Below are the code and all the weights of a small trained network. Each question names an input and a target symbol and asks about switching units off, where a switched-off unit gives its printed mean instead of its output.

import numpy as np


def w(rows, s, z=0):
    codes = np.array(rows[::2]) - 128.0
    scale = np.full(codes.shape[1], s)
    scale[-1] = z or s
    return codes * scale


def norm(h):
    return h / np.sqrt((h * h).mean(-1, keepdims=True) + 1e-5)


def f(y):
    return np.maximum(y, 0)


def softmax(a):
    e = np.exp(a - a.max(-1, keepdims=True))
    return e / e.sum(-1, keepdims=True)


def log_softmax(a):
    a = a - a.max(-1, keepdims=True)
    return a - np.log(np.exp(a).sum(-1, keepdims=True))


def net(x, mask):
    ids = ['αγδεζηθμξπστφω'.index(c) for c in x.split()]
    T = len(ids)
    res = E[ids] + P[:T]
    q, k, v = (norm(res) @ M[0].T for M in (Q, K, V))
    z = softmax(np.where(np.tri(T) > 0, q @ k.T / 4**0.5, -1e9)) @ v
    res = res + np.where(mask[0], z, O[0][:, -1]) @ O[0][:, :-1]
    y = f(norm(res) @ A[0][:, :-1].T + A[0][:, -1])
    res = res + np.where(mask[1:17], y, B[0][:, -1]) @ B[0][:, :-1]
    return log_softmax(norm(res)[-1] @ U[:, :-1].T + U[:, -1])


Q, K, V, O, A, B = {}, {}, {}, {}, {}, {}
E = w([
[117,180,96,84],'α',
[212,203,213,126],'γ',
[117,110,123,87],'δ',
[182,144,122,119],'ε',
[120,74,161,44],'ζ',
[115,121,161,61],'η',
[251,138,197,82],'θ',
[210,147,134,132],'μ',
[164,148,132,239],'ξ',
[183,93,136,128],'π',
[188,160,135,84],'σ',
[188,94,135,132],'τ',
[157,108,103,114],'φ',
[128,137,183,180],'ω',
],0.02)
P = w([
[211,151,143,154],'0',
[150,198,77,7],'1',
[187,139,135,167],'2',
[217,78,254,171],'3',
[126,171,104,12],'4',
[173,135,121,175],'5',
[195,59,233,181],'6',
[126,164,117,19],'7',
[168,132,113,177],'8',
[191,68,245,175],'9',
[127,154,126,13],'10',
],0.0086)
Q[0] = w([
[149,91,191,197],'h1',
[110,68,108,126],'h1',
[103,184,124,208],'h1',
[95,53,109,254],'h1',
],0.0097)
K[0] = w([
[37,184,142,218],'h1',
[213,149,95,198],'h1',
[251,152,120,179],'h1',
[85,98,44,164],'h1',
],0.011)
V[0] = w([
[179,66,12,255],'h1',
[117,112,170,179],'h1',
[138,164,205,92],'h1',
[235,107,59,92],'h1',
],0.0066)
O[0] = w([
[120,104,193,112,1],'h1',
[199,119,251,155,126],'h1',
[2,30,187,182,213],'h1',
[134,140,54,190,165],'h1',
],0.008,0.0055)
A[0] = w([
[81,173,183,45,191],'n1',
[123,229,120,101,178],'n2',
[58,95,177,65,60],'n3',
[171,156,91,3,78],'n4',
[23,236,87,94,104],'n5',
[113,84,159,146,114],'n6',
[82,140,70,168,254],'n7',
[7,53,100,77,132],'n8',
[94,93,141,184,135],'n9',
[111,142,103,35,66],'n10',
[192,202,145,80,184],'n11',
[135,76,60,2,153],'n12',
[109,63,196,44,98],'n13',
[112,154,170,205,191],'n14',
[85,214,111,193,48],'n15',
[243,92,57,110,97],'n16',
],0.0091,0.0037)
B[0] = w([
[176,88,11,152,190],'n1',
[68,2,178,78,151],'n2',
[164,206,166,239,188],'n3',
[80,38,180,74,187],'n4',
[161,193,242,87,161],'n5',
[182,97,111,83,164],'n6',
[237,212,247,76,162],'n7',
[97,118,102,185,232],'n8',
[147,126,121,24,158],'n9',
[111,13,142,140,174],'n10',
[18,136,77,124,166],'n11',
[84,170,65,122,254],'n12',
[93,149,113,212,222],'n13',
[41,90,9,53,190],'n14',
[135,48,216,78,139],'n15',
[88,109,150,82,171],'n16',
],0.0064,0.0082)
U = w([
[125,161,178,91,39],'α',
[80,189,193,135,52],'γ',
[168,220,100,101,217],'δ',
[194,134,91,103,63],'ε',
[76,81,54,143,209],'ζ',
[106,208,141,200,148],'η',
[185,93,142,92,17],'θ',
[229,103,55,127,95],'μ',
[218,147,144,194,253],'ξ',
[212,51,116,106,8],'π',
[110,75,127,11,163],'σ',
[204,69,115,112,4],'τ',
[205,109,104,106,105],'φ',
[117,49,254,138,32],'ω',
],0.013,0.0033)

Each question gives the input, a string of symbols that net reads in full, and the target symbol t.
The units are the heads (4 rows each of Q, K, V and O) and the neurons (one row each of A and B). Each row of codes is followed by its name. A weight is (code - 128) times the scale printed after its matrix; where a second scale follows, it is the last column's (O, A, B and U).
mask holds one flag per unit, heads first, then neurons. A switched-off unit (its flag False) gives its mean, the last column of its rows in O or B, instead of its output. The means were averaged over made-up inputs and are rounded, as every weight is.
A unit's drop is (log p(t) with every unit on - log p(t) with that unit switched off) / (log p(t) with every unit on - log p(t) with every unit switched off).
The circuit of an input: a set's keep is (log p(t) with only the set's units on - log p(t) with every unit switched off) / (log p(t) with every unit on - log p(t) with every unit switched off). Starting from the 12 units with the biggest drops (on a tie, the unit counted first), units are removed one at a time, each time the one whose removal leaves the highest keep (on an exact tie, the one counted first), for as long as the keep stays at least 0.8.
units of the circuit, in order: the units of the circuit, biggest drop first
most important unit: the unit with the biggest drop
top k neurons: the k neurons with the biggest drops, biggest first
drop of u: that unit's drop, to one decimal
input ζ ζ γ π ζ ζ ζ ξ ζ σ, target σ: most important unit -> n11
input ζ ξ ζ μ ω, target σ: units of the circuit, in order -> (n14, n13, n15)
input ω ζ η ω ω ζ δ η, target ζ: units of the circuit, in order -> (n1, n13)
input ζ ζ ζ θ ζ ζ ξ μ ζ δ ω, target σ: units of the circuit, in order -> (n9, n8, n13)
input ζ ω γ ζ ζ ζ μ η π σ, target σ: units of the circuit, in order -> (n11, n8)
input ζ π ζ ω ξ ω σ, target ω: top 2 neurons -> (n12, n1)
input γ δ δ ζ δ ζ ω ζ η ω ξ, target σ: top 4 neurons -> (n3, n14, n13, n8)
input ξ ξ ξ ω τ, target σ: top 2 neurons -> (n16, n8)
input γ ξ δ γ φ, target σ: top 2 neurons -> (n7, n4)
input ω ξ ω ε, target ω: top 2 neurons -> (n1, n11)
input ω ω ε ε, target ω: top 2 neurons -> (n1, n12)
input ζ δ σ ζ ξ, target σ: drop of n13 -> 0.5
input τ ζ η, target η: drop of h1 -> 0.3
input ζ ζ ζ ξ ω ω ζ ω ω μ, target ω: drop of h1 -> 0.8
input φ ω ζ ζ τ, target σ: most important unit -> n16
